The symbols move the objects like this.
pz: §>hj, @>qp, &>jp, $>rc, ~>., %>lq, ^>nc
jc: §>hf, @>ql, &>pn, $>hs, ~>tb, %>zt, ^>ns
lp: §>mq, @>tl, &>cn, $>fg, ~>qb, %>pq, ^>zm
hl: §>fc, @>gm, &>dr, $>zz, ~>bf, %>bc, ^>ld
qn: §>gq, @>jb, &>gz, $>rj, ~>bs, %>fr, ^>qf
tj: §>md, @>nq, &>tb, $>sc, ~>pn, %>dc, ^>tm
dc: §>nt, @>gj, &>lj, $>qf, ~>gf, %>tj, ^>rj
dd: §>gh, @>pq, &>bf, $>rl, ~>dr, %>tl, ^>mz
rg: §>gf, @>fp, &>zm, $>gs, ~>nt, %>fq, ^>cn
hq: §>bs, @>sm, &>fg, $>cn, ~>gq, %>rn, ^>gs
gb: §>cn, @>jq, &>mq, $>bs, ~>rj, %>gp, ^>gf
fr: §>pc, @>cl, &>sb, $>tm, ~>tc, %>qn, ^>sc
qh: §>qp, @>hj, &>qt, $>cr, ~>lg, %>th, ^>zl
jb: §>rz, @>qn, &>zf, $>bm, ~>zg, %>cl, ^>nz
gm: §>tm, @>hl, &>lc, $>pc, ~>gl, %>nr, ^>md
gj: §>fz, @>dc, &>pr, $>nz, ~>gt, %>nq, ^>bm
ql: §>mz, @>jc, &>mc, $>lg, ~>cr, %>zd, ^>gh
qp: §>qh, @>pz, &>dp, $>jj, ~>cd, %>qj, ^>cj
fq: §>pn, @>gn, &>hf, $>bb, ~>md, %>rg, ^>gl
rj: §>nr, @>bm, &>qc, $>qn, ~>gb, %>tm, ^>dc
gp: §>gl, @>ng, &>ns, $>tc, ~>tm, %>gb, ^>pn
qd: §>gg, @>qc, &>bm, $>zf, ~>jd, %>mj, ^>pr
fg: §>zb, @>pj, &>hq, $>lp, ~>cf, %>sg, ^>dh
hj: §>pz, @>qh, &>sc, $>tb, ~>hs, %>jl, ^>sb
jp: §>sc, @>dp, &>pz, $>md, ~>bb, %>nj, ^>pc
jj: §>cr, @>rc, &>ld, $>qp, ~>mz, %>bd, ^>dr
nr: §>rj, @>bc, &>qb, $>gq, ~>cn, %>gm, ^>nt
lb: §>lc, @>mj, &>tm, $>sb, ~>ns, %>qc, ^>tb
cd: §>lg, @>., &>cc, $>mz, ~>qp, %>sf, ^>rl
ld: §>nq, @>md, &>jj, $>dp, ~>gn, %>fz, ^>hl
lh: §>nz, @>nj, &>qj, $>fz, ~>nf, %>dp, ^>rz
qj: §>th, @>lq, &>lh, $>bd, ~>sf, %>qp, ^>ms
cn: §>gb, @>fm, &>lp, $>hq, ~>nr, %>gl, ^>rg
lq: §>jl, @>qj, &>nj, $>sr, ~>dh, %>pz, ^>cf
mc: §>gn, @>pn, &>ql, $>gd, ~>nq, %>gt, ^>ng
bd: §>pr, @>sr, &>fz, $>qj, ~>rp, %>jj, ^>gg
rl: §>ht, @>sg, &>td, $>dd, ~>cj, %>pj, ^>cd
dp: §>qt, @>jp, &>qp, $>ld, ~>cc, %>lh, ^>zz
cl: §>zz, @>fr, &>zl, $>fc, ~>zq, %>jb, ^>qt
ms: §>zf, @>cf, &>rz, $>gg, ~>pj, %>cj, ^>qj
ht: §>rl, @>tp, &>zq, $>gh, ~>zl, %>mh, ^>lg
fz: §>gj, @>nt, &>bd, $>lh, ~>fp, %>ld, ^>bc
gn: §>mc, @>fq, &>mz, $>cc, ~>ld, %>fp, ^>bf
bb: §>zn, @>cc, &>., $>fq, ~>jp, %>gs, ^>rn
gs: §>bz, @>nf, &>dh, $>rg, ~>nj, %>bb, ^>hq
fm: §>jq, @>cn, &>tl, $>sm, ~>bc, %>bf, ^>fp
md: §>tj, @>ld, &>rc, $>jp, ~>fq, %>nt, ^>gm
nt: §>dc, @>fz, &>sr, $>nj, ~>rg, %>md, ^>nr
mh: §>pj, @>zb, &>zg, $>jd, ~>zf, %>ht, ^>qg
pr: §>bd, @>lj, &>gj, $>th, ~>zd, %>cr, ^>qd
mz: §>ql, @>hf, &>gn, $>cd, ~>jj, %>rp, ^>dd
gf: §>rg, @>gt, &>zt, $>bz, ~>dc, %>pn, ^>gb
jq: §>fm, @>gb, &>jd, $>zg, ~>bm, %>ng, ^>gt
fc: §>hl, @>tm, &>mj, $>cl, ~>ng, %>bm, ^>nq
dr: §>mj, @>lc, &>hl, $>cj, ~>dd, %>gg, ^>jj
bm: §>bc, @>rj, &>qd, $>jb, ~>jq, %>fc, ^>gj
gz: §>cf, @>zf, &>qn, $>qc, ~>zb, %>sb, ^>jl
pj: §>mh, @>fg, &>sm, $>tl, ~>ms, %>rl, ^>sf
tl: §>jd, @>lp, &>fm, $>pj, ~>gg, %>dd, ^>rp
qf: §>nj, @>nz, &>jl, $>dc, ~>bz, %>sc, ^>qn
zd: §>rp, @>zt, &>gt, $>qg, ~>pr, %>ql, ^>jd
nq: §>ld, @>tj, &>cr, $>qt, ~>mc, %>gj, ^>fc
tc: §>rn, @>zq, &>tp, $>gp, ~>fr, %>bs, ^>zn
sf: §>qg, @>dh, &>nf, $>rp, ~>qj, %>cd, ^>pj
mq: §>lp, @>jd, &>gb, $>zb, ~>qc, %>ns, ^>zt
zg: §>sm, @>bs, &>mh, $>jq, ~>jb, %>zq, ^>ff
zn: §>bb, @>gd, &>hs, $>pn, ~>sc, %>bz, ^>tc
bc: §>bm, @>nr, &>gg, $>rz, ~>fm, %>hl, ^>fz
qg: §>sf, @>lm, &>ff, $>zd, ~>th, %>lg, ^>mh
zm: §>zt, @>rp, &>rg, $>dh, ~>sr, %>hf, ^>lp
gt: §>fp, @>gf, &>zd, $>ff, ~>gj, %>mc, ^>jq
zz: §>cl, @>pc, &>cj, $>hl, ~>td, %>rz, ^>dp
sr: §>lj, @>bd, &>nt, $>lq, ~>zm, %>rc, ^>qb
gh: §>dd, @>ns, &>ng, $>ht, ~>mj, %>jd, ^>ql
nj: §>qf, @>lh, &>lq, $>nt, ~>gs, %>jp, ^>gq
sc: §>jp, @>qt, &>hj, $>tj, ~>zn, %>qf, ^>fr
hf: §>jc, @>mz, &>fq, $>., ~>rc, %>zm, ^>pq
ff: §>nf, @>bz, &>qg, $>gt, ~>nz, %>gd, ^>zg
qt: §>dp, @>sc, &>qh, $>nq, ~>gd, %>nz, ^>cl
zl: §>cj, @>sb, &>cl, $>mj, ~>ht, %>zf, ^>qh
nf: §>ff, @>gs, &>sf, $>fp, ~>lh, %>cc, ^>sm
rp: §>zd, @>zm, &>fp, $>sf, ~>bd, %>mz, ^>tl
pc: §>fr, @>zz, &>nc, $>gm, ~>rn, %>gq, ^>jp
bz: §>gs, @>ff, &>lm, $>gf, ~>qf, %>zn, ^>bs
th: §>qj, @>jl, &>nz, $>pr, ~>qg, %>qh, ^>zf
jd: §>tl, @>mq, &>jq, $>mh, ~>qd, %>gh, ^>zd
gg: §>qd, @>qb, &>bc, $>ms, ~>tl, %>dr, ^>bd
rz: §>jb, @>gq, &>ms, $>bc, ~>sm, %>zz, ^>lh
ng: §>bf, @>gp, &>gh, $>zq, ~>fc, %>jq, ^>mc
qc: §>qb, @>qd, &>rj, $>gz, ~>mq, %>lb, ^>lj
jl: §>lq, @>th, &>qf, $>lj, ~>lm, %>hj, ^>gz
nz: §>lh, @>qf, &>th, $>gj, ~>ff, %>qt, ^>jb
hs: §>., @>lg, &>zn, $>jc, ~>hj, %>lm, ^>tp
dh: §>lm, @>sf, &>gs, $>zm, ~>lq, %>., ^>fg
mj: §>dr, @>lb, &>fc, $>zl, ~>gh, %>qd, ^>cr
tp: §>sg, @>ht, &>tc, $>ns, ~>sb, %>zb, ^>hs
bs: §>hq, @>zg, &>zb, $>gb, ~>qn, %>tc, ^>bz
cr: §>jj, @>tb, &>nq, $>qh, ~>ql, %>pr, ^>mj
pn: §>fq, @>mc, &>jc, $>zn, ~>tj, %>gf, ^>gp
zb: §>fg, @>mh, &>bs, $>mq, ~>gz, %>tp, ^>lm
fp: §>gt, @>rg, &>rp, $>nf, ~>fz, %>gn, ^>fm
zt: §>zm, @>zd, &>gf, $>lm, ~>lj, %>jc, ^>mq
td: §>zq, @>rn, &>rl, $>bf, ~>zz, %>sm, ^>cc
gl: §>gp, @>bf, &>pq, $>rn, ~>gm, %>cn, ^>fq
tm: §>gm, @>fc, &>lb, $>fr, ~>gp, %>rj, ^>tj
cj: §>zl, @>nc, &>zz, $>dr, ~>rl, %>ms, ^>qp
cc: §>gd, @>bb, &>cd, $>gn, ~>dp, %>nf, ^>td
gq: §>qn, @>rz, &>cf, $>nr, ~>hq, %>pc, ^>nj
bf: §>ng, @>gl, &>dd, $>td, ~>hl, %>fm, ^>gn
lj: §>sr, @>pr, &>dc, $>jl, ~>zt, %>tb, ^>qc
ns: §>pq, @>gh, &>gp, $>tp, ~>lb, %>mq, ^>jc
sb: §>nc, @>zl, &>fr, $>lb, ~>tp, %>gz, ^>hj
gd: §>cc, @>zn, &>lg, $>mc, ~>qt, %>ff, ^>zq
sg: §>tp, @>rl, &>rn, $>pq, ~>nc, %>fg, ^>.
lc: §>lb, @>dr, &>gm, $>nc, ~>pq, %>qb, ^>rc
zq: §>td, @>tc, &>ht, $>ng, ~>cl, %>zg, ^>gd
lm: §>dh, @>qg, &>bz, $>zt, ~>jl, %>hs, ^>zb
lg: §>cd, @>hs, &>gd, $>ql, ~>qh, %>qg, ^>ht
rn: §>tc, @>td, &>sg, $>gl, ~>pc, %>hq, ^>bb
zf: §>ms, @>gz, &>jb, $>qd, ~>mh, %>zl, ^>th
rc: §>tb, @>jj, &>md, $>pz, ~>hf, %>sr, ^>lc
qb: §>qc, @>gg, &>nr, $>cf, ~>lp, %>lc, ^>sr
pq: §>ns, @>dd, &>gl, $>sg, ~>lc, %>lp, ^>hf
cf: §>gz, @>ms, &>gq, $>qb, ~>fg, %>nc, ^>lq
tb: §>rc, @>cr, &>tj, $>hj, ~>jc, %>lj, ^>lb
nc: §>sb, @>cj, &>pc, $>lc, ~>sg, %>cf, ^>pz
sm: §>zg, @>hq, &>pj, $>fm, ~>rz, %>td, ^>nf

In the rows, 55 stands for zero.

The rows follow the links: the fewer symbols apart two objects are, the more alike their rows tend to be.

Each row is also shifted at random along 7 hidden directions that mean nothing.

Some objects, each with a row of numbers:
zn:   48    50    60    45    56    45    49    49    55    69    48    51    61    60    48    52    59    48    73    56    56    62    40    56    49    44    55    51    55    52    54    54    39    58    67    66    37    52    55    47    45    40    66    69    59    54    47    65    50    65    47    50    54    46    54
bc:   21    69    68    52    78    32    48    59    67    55    72    62    47    57    53    52    47    57    52    48    43    54    39    45    62    55    72    50    57    44    30    53    67    61    49    40    50    46    52    57    51    54    67    65    52    47    55    60    54    69    62    79    62    60    63
gm:   16    50    66    68    39    55    50    51    39    49    63    49    58    65    68    50    49    68    50    50    59    43    57    60    53    66    56    44    43    47    57    48    64    40    55    55    49    54    54    69    59    59    56    54    55    64    54    19    51    51    64    59    60    53    45
gt:   71    55    72    63    66    47    66    49    68    49    53    42    58    62    54    55    79    66    83    69    55    39    51    35    66    55    58    55    36    62    45    46    48    49    67    38    48    56    58    63    54    43    42    55    61    64    58    49    47    63    73    52    61    55    56
nc:   22    60    50    57    60    54    52    60    49    53    66    59    50    54    53    51    43    43    45    50    48    57    59    55    54    62    66    55    72    47    54    61    76    57    32    62    65    52    57    61    60    56    74    60    49    46    61    63    57    51    54    62    63    59    62
gh:   66    59    66    60    45    59    55    56    47    62    50    54    49    67    56    62    49    51    46    50    49    56    47    53    59    47    59    50    62    53    40    65    62    52    41    43    46    54    52    66    63    59    69    59    66    60    60    45    52    57    54    59    53    57    54
nq:   81    52    64    56    63    51    58    60    67    60    54    59    55    58    52    66    63    50    62    55    43    67    39    43    48    64    51    52    50    55    54    56    55    56    60    52    47    60    48    48    57    60    52    59    66    68    49    60    63    63    49    55    56    59    59
rn:   34    52    47    45    30    60    50    47    43    58    48    47    66    52    58    44    50    65    52    49    66    54    62    79    53    50    52    55    49    55    73    46    46    52    67    59    53    52    62    49    46    53    45    54    51    51    47    44    53    54    54    50    52    43    42
nf:   62    57    56    58    60    57    51    51    60    58    58    55    57    50    60    45    55    43    52    46    46    66    51    49    45    55    55    63    57    54    55    46    54    53    59    58    46    41    55    57    52    53    56    62    50    61    55    51    54    63    56    53    52    52    49
cn:   37    51    57    60    50    53    53    50    56    63    62    46    53    47    59    40    65    58    65    56    62    48    51    49    55    59    61    52    42    71    55    51    50    44    65    68    57    53    59    55    48    49    56    49    47    63    54    46    48    60    65    55    52    45    47
fg:   88    44    44    37    59    51    63    54    58    59    55    59    54    48    51    50    46    61    54    60    53    55    57    72    52    36    55    59    64    63    62    50    59    71    62    46    58    56    51    44    49    46    32    58    47    40    58    76    51    57    56    55    56    49    62
ng:   40    61    54    56    41    50    42    51    45    50    40    43    64    50    49    48    60    74    57    55    82    44    65    55    77    46    50    51    38    61    60    55    22    52    63    62    57    54    57    46    36    57    62    46    56    51    40    49    59    49    58    50    44    57    40
pz:   11    68    52    42    64    54    60    60    65    58    63    62    51    57    49    54    51    45    57    57    43    65    47    59    42    52    65    58    73    45    56    60    64    56    49    53    57    53    61    59    60    53    62    68    49    48    64    63    49    60    50    62    67    51    65
zg:   65    53    62    70    55    52    47    44    38    50    52    58    61    65    61    51    52    53    50    44    60    45    55    50    66    51    49    56    48    45    43    52    52    57    44    51    40    39    51    65    52    53    65    59    60    53    55    39    59    49    62    51    49    63    42
dd:   62    63    47    57    26    77    55    60    47    56    49    55    50    48    69    59    43    53    23    40    48    70    70    73    47    55    56    56    62    61    65    58    65    47    45    49    59    55    54    64    66    74    50    48    57    62    61    39    56    51    51    56    46    52    44
bd:   69    50    45    54    40    68    54    59    52    45    55    58    50    52    65    64    44    69    34    48    57    56    72    74    45    55    44    55    60    50    62    50    55    52    60    47    65    63    56    53    66    73    39    37    51    53    53    41    58    47    47    58    49    55    54
zm:   75    44    41    60    29    79    65    53    56    56    51    51    48    48    71    59    53    53    40    53    50    64    74    71    36    56    48    59    54    68    68    53    65    42    61    52    63    69    63    65    71    61    35    38    52    64    62    40    49    51    52    49    47    41    50
jd:   68    62    56    56    55    55    56    58    55    55    49    55    50    52    48    59    56    58    51    59    61    50    57    50    69    45    53    57    54    60    45    62    47    59    49    46    57    57    52    54    53    55    59    47    56    49    56    58    55    52    57    55    50    59    55
sm:   63    52    62    60    56    53    59    47    52    58    58    50    60    61    68    39    62    54    62    52    48    45    51    49    50    60    60    60    49    55    49    44    68    46    56    50    49    40    57    65    51    51    45    61    51    64    60    42    51    60    64    56    58    50    48
dr:   78    46    56    61    53    60    60    65    49    46    59    47    54    56    58    52    60    69    56    61    58    40    61    48    57    63    58    48    58    62    63    54    64    46    55    57    73    60    51    56    57    61    47    43    49    66    57    46    59    46    59    60    63    62    59
ht:   63    62    53    47    43    63    57    55    45    62    39    54    59    59    50    53    56    51    54    54    63    53    53    57    60    46    51    61    62    56    57    62    47    54    50    57    55    50    55    52    47    58    56    55    60    57    56    54    55    49    46    49    49    53    50
qf:   48    47    59    62    63    48    53    46    54    51    61    57    57    64    57    57    59    47    69    59    53    47    49    48    53    64    48    55    47    47    47    49    60    55    58    57    49    54    55    58    58    46    60    57    58    57    52    55    56    52    53    49    59    55    59
jb:   45    56    40    46    52    53    53    52    53    56    45    51    63    45    55    53    60    56    57    57    68    48    58    58    65    63    42    65    47    55    60    51    49    56    59    66    68    57    62    35    46    62    45    39    53    50    45    65    64    45    42    49    45    54    53
qj:   58    58    54    50    80    51    50    64    60    48    61    63    54    52    50    50    55    55    61    56    58    53    51    44    51    49    55    58    70    49    53    54    47    59    55    65    60    44    51    46    50    57    66    59    47    48    58    62    57    53    56    60    62    64    63
zq:   48    57    53    51    53    45    55    48    52    53    47    42    68    55    50    46    64    59    66    58    62    45    57    51    74    54    60    60    49    56    52    49    51    57    53    50    57    51    63    50    42    48    56    58    57    49    48    62    57    55    56    51    54    55    51
gp:   58    52    59    46    39    49    60    48    57    66    47    49    57    58    51    60    50    63    57    56    52    58    51    71    59    47    54    47    44    59    55    55    55    62    64    37    44    64    57    51    54    50    35    57    64    54    48    59    52    61    55    55    51    46    52
jj:   63    57    53    48    52    62    51    65    58    49    53    57    50    53    55    60    54    68    48    53    56    62    59    61    45    52    53    49    63    52    65    55    44    53    67    56    56    56    49    50    56    65    48    51    52    59    54    47    56    53    54    59    56    57    55
mz:   82    51    60    54    53    55    44    59    51    52    54    55    52    59    55    55    44    65    47    45    55    60    57    61    47    36    64    42    67    51    52    56    43    59    59    53    45    49    44    57    56    56    69    61    57    54    51    43    53    62    57    65    58    57    53
mj:   59    64    69    44    54    51    53    60    53    64    48    67    48    69    49    66    47    58    53    52    55    58    37    59    53    42    49    48    62    41    46    67    47    62    55    45    43    55    44    51    54    61    58    56    66    58    56    49    55    56    47    64    54    56    56
zl:   37    58    55    49    44    58    43    58    35    55    45    57    60    65    52    54    53    62    55    52    75    42    54    58    60    48    43    53    64    41    54    61    41    53    53    71    56    48    56    51    47    62    75    48    57    52    50    39    56    42    46    53    52    57    50
rl:  105    42    64    53    76    39    56    59    52    52    56    51    60    63    48    41    60    66    71    61    55    42    47    40    62    41    69    48    66    60    55    52    54    63    58    53    55    43    45    51    41    41    55    70    49    51    57    62    52    61    69    63    69    63    63
jq:   53    62    63    58    62    42    62    51    68    61    55    47    53    56    55    52    65    58    67    62    50    45    45    43    70    57    62    57    42    61    36    53    62    53    53    38    52    56    59    59    51    48    50    56    60    58    54    60    50    64    61    59    53    52    58
cr:   91    46    50    56    51    61    62    62    56    44    45    47    57    57    51    66    63    67    60    64    58    51    66    53    56    57    47    50    55    60    61    56    53    53    61    51    66    72    56    52    59    60    40    40    57    59    49    59    59    46    48    51    55    61    63
bm:   56    63    59    50    66    48    61    58    70    64    58    61    50    51    50    60    63    50    59    61    48    59    39    42    61    66    51    60    46    58    47    58    59    55    57    48    57    59    52    46    53    59    45    50    58    57    56    69    61    59    50    58    53    55    59
dc:   55    50    61    59    44    61    59    47    55    54    53    61    55    64    62    70    52    62    49    56    52    55    57    68    48    58    39    51    36    45    56    50    52    56    67    40    41    67    52    59    67    59    32    46    63    58    54    41    55    52    55    51    52    51    52
ms:   65    55    44    36    66    51    47    66    53    63    58    65    52    46    48    49    49    56    52    52    64    58    45    60    50    47    50    58    72    53    59    57    43    63    62    76    63    47    48    32    42    62    62    51    44    47    52    69    60    50    41    61    52    56    60
pq:   45    56    50    45    42    60    56    61    55    71    52    50    46    46    54    49    53    52    52    57    56    62    52    63    46    49    62    49    59    69    64    64    54    45    58    64    62    62    58    53    53    57    58    54    50    60    57    55    46    58    51    57    53    43    53

From each start, follow one symbol. Which object do you reach?
Answers are names.
  69    55    53    61    52    57    42    53    50    58    46    52    64    52    51    50    60    40    60    47    60    66    52    45    55    54    52    56    55    56    57    55    37    53    53    77    47    44    52    48    46    54    78    60    59    62    45    56    63    58    48    43    46    58    46
^	zq
  68    54    50    43    68    38    42    59    48    49    47    61    67    51    38    56    50    60    57    53    68    55    51    54    73    50    49    57    55    48    60    55    35    72    57    66    55    49    45    27    34    56    62    56    55    40    38    80    73    48    48    54    50    69    57
~	zq
  63    57    52    57    50    62    59    53    55    55    44    49    58    58    58    56    60    41    56    53    50    57    62    51    53    56    58    61    67    55    50    57    62    49    43    57    57    55    63    61    60    54    67    59    58    58    56    59    54    53    47    45    53    55    56
$	ql
  83    50    54    56    45    66    55    59    49    51    45    58    51    60    58    70    56    65    51    57    64    52    60    61    51    51    33    55    51    51    57    56    39    57    66    53    55    63    50    52    60    65    43    37    59    60    53    41    57    44    50    49    48    58    51
§	bd
  43    54    56    48    47    63    51    54    44    48    52    53    61    70    63    51    56    72    57    52    60    45    58    65    44    51    52    52    63    38    63    48    52    47    65    59    52    46    58    59    55    60    53    55    54    60    55    30    49    49    54    56    62    53    49
@	pz
  49    63    46    49    63    57    59    57    63    55    55    62    50    54    54    66    47    38    47    51    45    64    58    55    54    60    51    66    71    44    43    60    71    60    38    49    62    58    62    53    67    61    62    53    57    46    55    72    59    52    40    54    53    58    65
^	zf
  84    45    64    64    64    55    53    61    55    53    60    56    48    53    51    54    53    52    58    55    48    61    52    47    48    46    69    43    62    65    55    60    50    56    54    59    50    54    42    61    61    46    68    66    55    58    60    56    50    64    66    59    62    60    59
~	rc
  37    67    46    54    47    62    52    57    57    58    59    62    44    41    57    60    38    47    28    48    51    67    65    66    55    48    60    56    61    61    53    64    61    57    42    47    60    56    55    60    62    61    59    52    51    45    62    58    51    54    58    60    48    54    52
§	mq
  60    56    56    45    66    54    63    65    73    78    58    62    38    51    47    64    61    34    69    68    46    68    30    44    39    58    50    54    61    64    49    71    54    51    60    70    57    68    55    45    58    52    62    52    56    67    58    76    49    63    39    55    56    42    68
~	zt
  49    50    59    58    79    44    54    53    62    47    71    59    58    56    55    49    58    51    66    58    50    53    50    42    52    61    59    56    52    51    53    48    57    58    58    61    52    47    51    54    52    43    56    64    48    53    56    61    57    59    64    55    66    59    60
§	qf
  65    57    57    62    64    61    59    57    58    48    56    48    55    57    57    45    65    51    64    57    50    51    58    40    50    54    68    58    65    59    56    52    60    46    49    58    58    44    57    68    56    49    65    66    51    61    61    49    48    57    64    52    66    58    54
^	rl
  72    43    41    56    46    66    59    55    45    42    48    56    58    56    52    68    46    51    43    55    52    58    73    69    53    58    46    57    63    49    65    54    67    63    44    50    63    68    56    53    68    58    48    47    57    45    50    66    65    41    43    46    52    63    61
§	pz
  50    59    54    62    51    59    65    52    63    53    51    52    48    53    53    61    60    51    55    63    55    55    63    50    57    52    53    56    51    64    52    61    53    52    51    48    55    66    61    67    63    51    55    47    57    54    63    55    45    52    59    48    54    51    58
~	lj
  26    61    50    37    69    41    62    55    72    50    64    56    59    52    49    54    45    55    57    55    37    64    55    67    52    56    67    58    60    43    57    45    74    68    54    34    55    58    60    48    57    49    40    70    52    38    50    79    54    67    52    64    66    54    69
~	bb
  57    66    47    48    46    69    63    52    60    64    44    56    54    54    58    62    57    41    52    55    51    62    56    60    50    52    47    68    63    54    52    60    56    49    53    50    53    54    65    60    62    58    47    50    60    58    62    57    49    55    45    44    47    47    52
@	lm
  46    61    59    52    70    45    46    54    57    59    57    65    58    61    51    57    54    51    61    50    55    58    41    47    56    52    48    59    54    40    41    54    44    63    56    59    41    44    52    46    47    54    65    61    60    51    50    59    61    58    47    54    52    59    56
@	qf
